Here is a tiny trained network, its code and every weight. The questions are about switching its units off for an input and a class, where a switched-off unit gives its printed mean instead of its output.

import numpy as np


def w(rows, s, z=0):
    codes = np.array(rows[::2]) - 128.0
    scale = np.full(codes.shape[1], s)
    scale[-1] = z or s
    return codes * scale


def norm(h):
    return h / np.sqrt((h * h).mean(-1, keepdims=True) + 1e-5)


def f(y):
    return y / 2 * (1 + np.tanh(0.7978845608 * (y + 0.044715 * y**3)))


def log_softmax(a):
    a = a - a.max(-1, keepdims=True)
    return a - np.log(np.exp(a).sum(-1, keepdims=True))


def net(x, mask):
    res = np.array(x, float).reshape(1, 8) / 4 @ E
    u = 0
    for l in range(4):
        y = f(norm(res) @ A[l][:, :-1].T + A[l][:, -1])
        res = res + np.where(mask[u : u + 3], y, B[l][:, -1]) @ B[l][:, :-1]
        u += 3
    return log_softmax(norm(res)[-1] @ U[:, :-1].T + U[:, -1])


A, B = {}, {}
E = w([
[115,111,196,76,214,87,123,121,139],'x0',
[115,107,28,147,171,50,140,76,128],'x1',
[173,149,175,223,151,97,137,100,155],'x2',
[132,125,128,131,127,123,124,136,129],'x3',
[127,128,128,133,125,130,129,129,130],'x4',
[79,212,112,128,136,112,94,147,193],'x5',
[144,175,144,75,69,69,249,131,157],'x6',
[72,106,140,179,121,74,149,179,76],'x7',
],0.0019)
A[0] = w([
[56,253,100,133,147,102,73,180,205,9],'0.n0',
[53,107,147,195,109,48,137,237,64,44],'0.n1',
[140,116,198,138,93,202,93,181,140,45],'0.n2',
],0.0039,0.0016)
B[0] = w([
[204,2,156,123,106,148,166,104,39,202],'0.n0',
[188,199,83,73,187,184,125,92,137,253],'0.n1',
[123,138,112,147,136,106,151,203,130,196],'0.n2',
],0.0054,0.0014)
A[1] = w([
[129,181,53,207,2,174,119,120,86,98],'1.n0',
[185,91,116,176,172,126,178,105,60,205],'1.n1',
[186,180,198,251,142,80,123,94,146,2],'1.n2',
],0.0038,0.0012)
B[1] = w([
[113,132,221,76,219,84,106,88,120,246],'1.n0',
[127,116,170,99,106,175,156,126,84,248],'1.n1',
[68,119,45,3,76,149,66,157,108,168],'1.n2',
],0.005,0.0017)
A[2] = w([
[146,64,2,175,164,29,138,20,100,51],'2.n0',
[238,142,120,104,121,181,85,70,204,2],'2.n1',
[115,121,99,122,154,169,44,128,63,174],'2.n2',
],0.0033,0.0012)
B[2] = w([
[146,180,221,137,82,166,69,254,115,231],'2.n0',
[166,137,60,129,227,132,214,183,39,130],'2.n1',
[136,129,79,129,85,72,214,89,195,250],'2.n2',
],0.005,0.0017)
A[3] = w([
[113,60,85,207,174,175,68,114,128,7],'3.n0',
[182,175,160,68,38,41,252,97,164,166],'3.n1',
[149,166,107,188,142,121,156,184,105,102],'3.n2',
],0.0035,0.0012)
B[3] = w([
[52,145,139,254,118,95,222,106,150,119],'3.n0',
[94,99,89,209,149,132,106,118,144,253],'3.n1',
[166,143,149,162,156,180,218,200,172,124],'3.n2',
],0.0055,0.0033)
U = w([
[159,189,194,159,59,155,92,234,142,203],'0',
[43,132,64,252,121,91,201,67,199,100],'1',
[179,32,144,117,95,151,157,77,18,54],'2',
[57,166,15,2,51,124,71,111,131,73],'3',
[216,224,47,92,236,151,201,110,116,69],'4',
[123,132,136,117,141,119,110,99,129,254],'5',
[110,152,215,85,220,54,64,50,153,58],'6',
],0.0078,0.005)

Each question gives the input, the list of numbers given to net, and the class t.
The units are the neurons (one row each of A and B). Each row of codes is followed by its name. A weight is (code - 128) times the scale printed after its matrix; where a second scale follows, it is the last column's (A, B and U).
mask holds one flag per neuron, layer by layer. A switched-off neuron (its flag False) gives its mean, the last column of its row in B, instead of its output. The means were averaged over made-up inputs and are rounded, as every weight is.
A unit's drop is (log p(t) with every unit on - log p(t) with that unit switched off) / (log p(t) with every unit on - log p(t) with every unit switched off).
The circuit of an input: a set's keep is (log p(t) with only the set's units on - log p(t) with every unit switched off) / (log p(t) with every unit on - log p(t) with every unit switched off). Starting from all 12 units, units are removed one at a time, each time the one whose removal leaves the highest keep (on an exact tie, the one counted first), for as long as the keep stays at least 0.8.
units of the circuit, in order: the units of the circuit, biggest drop first
most important unit: the unit with the biggest drop
top k neurons: the k neurons with the biggest drops, biggest first
k most important neurons of layer l: the k neurons of layer l with the biggest drops, biggest first
input [4,1,3,6,-1,-6,-3,-7], class 4: most important unit -> 2.n1
input [6,-4,6,-1,1,-4,-7,-8], class 4: top 2 neurons -> 2.n1, 3.n1
input [-5,6,8,-5,8,5,4,-1], class 3: top 2 neurons -> 1.n2, 1.n1
input [3,6,7,2,-4,-4,-7,-7], class 1: top 4 neurons -> 3.n0, 0.n1, 2.n2, 0.n0
input [-1,-5,7,-6,-1,5,3,4], class 3: top 2 neurons -> 1.n2, 2.n0
input [3,8,4,1,2,8,7,-3], class 0: top 2 neurons -> 2.n0, 2.n2
input [3,7,-3,-7,4,-6,-3,-4], class 0: units of the circuit, in order -> 2.n0, 1.n0
input [-5,-6,5,-4,-5,-3,-8,6], class 1: units of the circuit, in order -> 2.n0, 3.n0
input [8,-3,3,-8,5,-8,-8,6], class 1: top 3 neurons -> 3.n0, 1.n0, 0.n0
input [7,1,7,-4,6,-3,4,-6], class 3: units of the circuit, in order -> 1.n2, 0.n1, 1.n0
input [7,8,4,7,0,-2,1,0], class 0: top 2 neurons -> 2.n0, 1.n0
input [-4,-3,-1,-4,4,7,-8,-2], class 1: units of the circuit, in order -> 3.n0, 2.n0
input [2,-6,7,4,2,-6,-1,1], class 3: top 2 neurons -> 1.n2, 0.n0
input [7,-5,-1,8,7,4,-8,-4], class 1: units of the circuit, in order -> 3.n0, 2.n0, 1.n0, 0.n1
input [8,-2,4,3,-7,3,-3,-8], class 4: most important unit -> 2.n1
input [2,3,-3,-1,-4,-1,6,8], class 4: top 2 neurons -> 0.n1, 2.n2
input [-4,-7,1,0,-1,8,-7,1], class 2: top 2 neurons -> 0.n0, 2.n0
input [6,-5,-2,-7,8,7,5,-8], class 4: top 2 neurons -> 2.n1, 1.n0
input [5,-4,6,-2,-3,2,-5,8], class 4: units of the circuit, in order -> 0.n1, 1.n0, 2.n0
input [4,4,0,5,1,5,4,7], class 4: units of the circuit, in order -> 0.n1
input [-5,-5,-6,1,0,-6,8,-2], class 1: 2 most important neurons of layer 1 -> 1.n2, 1.n1
input [-6,-5,8,5,3,-5,2,-1], class 3: units of the circuit, in order -> 1.n2, 0.n0
